Below are the code and all the weights of a small trained network. Each question names an input and a target symbol and asks about switching units off, where a switched-off unit gives its printed mean instead of its output.

import numpy as np


def w(rows, s, z=0):
    codes = np.array(rows[::2]) - 128.0
    scale = np.full(codes.shape[1], s)
    scale[-1] = z or s
    return codes * scale


def f(y):
    return y / 2 * (1 + np.tanh(0.7978845608 * (y + 0.044715 * y**3)))


def softmax(a):
    e = np.exp(a - a.max(-1, keepdims=True))
    return e / e.sum(-1, keepdims=True)


def log_softmax(a):
    a = a - a.max(-1, keepdims=True)
    return a - np.log(np.exp(a).sum(-1, keepdims=True))


def net(x, mask):
    ids = ['αεθλμσ'.index(c) for c in x.split()]
    T = len(ids)
    res = E[ids] + P[:T]
    u = 0
    for l in range(3):
        q, k, v = (res @ M[l].T for M in (Q, K, V))
        z = softmax(np.where(np.tri(T) > 0, q @ k.T / 4**0.5, -1e9)) @ v
        res = res + np.where(mask[u], z, O[l][:, -1]) @ O[l][:, :-1]
        u += 1
        y = f(res @ A[l][:, :-1].T + A[l][:, -1])
        res = res + np.where(mask[u : u + 8], y, B[l][:, -1]) @ B[l][:, :-1]
        u += 8
    return log_softmax(res[-1] @ U[:, :-1].T + U[:, -1])


Q, K, V, O, A, B = {}, {}, {}, {}, {}, {}
E = w([
[100,193,170],'α',
[163,134,124],'ε',
[198,130,132],'θ',
[116,253,104],'λ',
[106,93,200],'μ',
[121,163,140],'σ',
],0.022)
P = w([
[44,115,55],'0',
[137,164,121],'1',
[160,195,137],'2',
[165,218,145],'3',
[188,242,166],'4',
[139,241,140],'5',
[92,107,74],'6',
[95,94,63],'7',
[90,79,52],'8',
[96,66,46],'9',
[103,58,43],'10',
[115,51,47],'11',
[37,253,69],'12',
],0.0073)
Q[0] = w([
[109,150,110],'L0H1',
[113,253,134],'L0H1',
[160,140,155],'L0H1',
[63,1,142],'L0H1',
],0.0075)
K[0] = w([
[156,117,49],'L0H1',
[207,115,198],'L0H1',
[108,132,254],'L0H1',
[102,223,220],'L0H1',
],0.0059)
V[0] = w([
[122,132,119],'L0H1',
[128,148,76],'L0H1',
[253,131,114],'L0H1',
[219,101,194],'L0H1',
],0.0053)
O[0] = w([
[152,131,133,115],'L0H1',
[231,112,133,16],'L0H1',
[147,65,90,3],'L0H1',
[2,101,92,202],'L0H1',
],0.0061,0.00065)
A[0] = w([
[144,34,2,167],'L0N1',
[230,111,145,251],'L0N2',
[85,151,98,123],'L0N3',
[153,3,175,148],'L0N4',
[80,31,137,6],'L0N5',
[149,87,147,91],'L0N6',
[135,129,33,168],'L0N7',
[143,226,65,141],'L0N8',
],0.0086,0.0032)
B[0] = w([
[64,224,208,138],'L0N1',
[9,72,33,170],'L0N2',
[176,100,201,155],'L0N3',
[151,21,31,191],'L0N4',
[42,52,198,142],'L0N5',
[68,14,144,126],'L0N6',
[125,93,3,152],'L0N7',
[114,25,14,253],'L0N8',
],0.0081,0.0058)
Q[1] = w([
[45,186,89],'L1H1',
[163,81,173],'L1H1',
[254,181,19],'L1H1',
[107,89,183],'L1H1',
],0.006)
K[1] = w([
[82,252,160],'L1H1',
[160,51,125],'L1H1',
[131,86,14],'L1H1',
[141,106,163],'L1H1',
],0.0038)
V[1] = w([
[81,56,109],'L1H1',
[51,198,96],'L1H1',
[232,80,255],'L1H1',
[174,125,152],'L1H1',
],0.0072)
O[1] = w([
[130,193,138,180],'L1H1',
[146,107,207,171],'L1H1',
[1,155,55,2],'L1H1',
[114,116,95,90],'L1H1',
],0.0084,0.0073)
A[1] = w([
[65,169,141,91],'L1N1',
[98,82,233,147],'L1N2',
[110,176,157,169],'L1N3',
[177,158,67,43],'L1N4',
[130,64,53,99],'L1N5',
[29,89,3,61],'L1N6',
[117,12,195,3],'L1N7',
[166,210,143,195],'L1N8',
],0.014,0.0027)
B[1] = w([
[108,190,144,157],'L1N1',
[32,189,198,255],'L1N2',
[102,170,135,153],'L1N3',
[42,96,104,209],'L1N4',
[128,182,153,219],'L1N5',
[245,66,2,191],'L1N6',
[116,49,153,245],'L1N7',
[177,123,43,192],'L1N8',
],0.02,0.0081)
Q[2] = w([
[48,98,39],'L2H1',
[55,43,115],'L2H1',
[143,119,156],'L2H1',
[35,122,2],'L2H1',
],0.0059)
K[2] = w([
[230,129,211],'L2H1',
[236,203,143],'L2H1',
[114,140,102],'L2H1',
[238,94,255],'L2H1',
],0.0045)
V[2] = w([
[59,66,155],'L2H1',
[253,136,225],'L2H1',
[187,148,193],'L2H1',
[26,219,23],'L2H1',
],0.0055)
O[2] = w([
[1,118,188,194],'L2H1',
[237,112,180,2],'L2H1',
[194,103,166,69],'L2H1',
[140,111,38,235],'L2H1',
],0.0053,0.0068)
A[2] = w([
[204,142,190,153],'L2N1',
[165,255,140,22],'L2N2',
[125,249,126,154],'L2N3',
[163,231,84,126],'L2N4',
[171,193,83,184],'L2N5',
[71,112,67,161],'L2N6',
[148,184,151,4],'L2N7',
[155,109,77,182],'L2N8',
],0.015,0.0043)
B[2] = w([
[138,49,160,129],'L2N1',
[65,93,62,178],'L2N2',
[165,86,155,221],'L2N3',
[162,252,129,177],'L2N4',
[177,166,154,171],'L2N5',
[136,102,126,250],'L2N6',
[170,117,108,146],'L2N7',
[79,126,136,202],'L2N8',
],0.027,0.021)
U = w([
[49,177,135,4],'α',
[199,143,228,213],'ε',
[225,87,147,252],'θ',
[206,66,3,132],'λ',
[60,178,19,99],'μ',
[227,110,66,26],'σ',
],0.0069,0.0035)

Each question gives the input, a string of symbols that net reads in full, and the target symbol t.
The units are the heads (4 rows each of Q, K, V and O) and the neurons (one row each of A and B). Each row of codes is followed by its name. A weight is (code - 128) times the scale printed after its matrix; where a second scale follows, it is the last column's (O, A, B and U).
mask holds one flag per unit, layer by layer, with each layer's heads first. A switched-off unit (its flag False) gives its mean, the last column of its rows in O or B, instead of its output. The means were averaged over made-up inputs and are rounded, as every weight is.
A unit's drop is (log p(t) with every unit on - log p(t) with that unit switched off) / (log p(t) with every unit on - log p(t) with every unit switched off).
The circuit of an input: a set's keep is (log p(t) with only the set's units on - log p(t) with every unit switched off) / (log p(t) with every unit on - log p(t) with every unit switched off). Starting from the 12 units with the biggest drops (on a tie, the unit counted first), units are removed one at a time, each time the one whose removal leaves the highest keep (on an exact tie, the one counted first), for as long as the keep stays at least 0.8.
units of the circuit, in order: the units of the circuit, biggest drop first
most important unit: the unit with the biggest drop
k most important neurons: the k neurons with the biggest drops, biggest first
k most important neurons of layer l: the k neurons of layer l with the biggest drops, biggest first
input ε σ θ, target ε: most important unit : L2N2
input μ μ μ ε, target μ: 4 most important neurons : L2N8, L2N3, L1N7, L2N4
input λ λ λ σ, target ε: 4 most important neurons : L0N4, L2N2, L2N5, L1N7
input μ ε λ μ α μ μ ε λ μ λ, target λ: 2 most important neurons of layer 0 : L0N4, L0N3
input μ θ μ, target ε: 2 most important neurons : L0N8, L1N2
input μ σ θ σ ε α α μ μ μ θ σ α, target λ: units of the circuit, in order : L2N3, L2N2, L1N7
input μ μ μ θ σ μ μ μ μ, target λ: units of the circuit, in order : L1H1, L1N6
input λ λ σ α λ μ, target α: 2 most important neurons : L1N7, L1N2
input α ε ε ε μ ε θ λ λ λ μ λ μ, target θ: 3 most important neurons of layer 0 : L0N8, L0N1, L0N7
input α λ μ λ, target λ: 4 most important neurons : L0N8, L1N4, L2N4, L2N6
input σ μ θ σ λ λ λ μ μ α μ, target λ: units of the circuit, in order : L1N6, L0N4
input α λ λ μ, target α: 2 most important neurons : L1N7, L2N3
input λ ε α, target σ: 3 most important neurons : L2N3, L2N2, L2N5
input μ λ ε, target μ: most important unit : L2N3
input μ θ λ σ μ μ α λ, target ε: 3 most important neurons of layer 0 : L0N8, L0N7, L0N3
input α θ μ α α ε α λ λ θ μ ε μ, target θ: 3 most important neurons : L2N3, L0N8, L2N2
input σ θ ε λ θ θ μ μ, target ε: 3 most important neurons of layer 0 : L0N2, L0N8, L0N4
input μ μ ε ε θ λ μ θ μ λ μ α, target σ: 3 most important neurons of layer 1 : L1N7, L1N4, L1N8
input θ θ ε σ θ ε, target ε: 2 most important neurons of layer 1 : L1N7, L1N8
input μ θ λ θ, target μ: most important unit : L2N3
input λ ε λ θ θ θ θ μ σ, target ε: 2 most important neurons of layer 0 : L0N4, L0N8
input μ μ μ μ θ, target μ: 2 most important neurons of layer 2 : L2N8, L2N3
input α μ μ θ λ μ μ α, target λ: 3 most important neurons of layer 2 : L2N2, L2N3, L2N8
input λ λ θ μ ε μ μ μ σ λ, target θ: 2 most important neurons of layer 2 : L2N2, L2N8
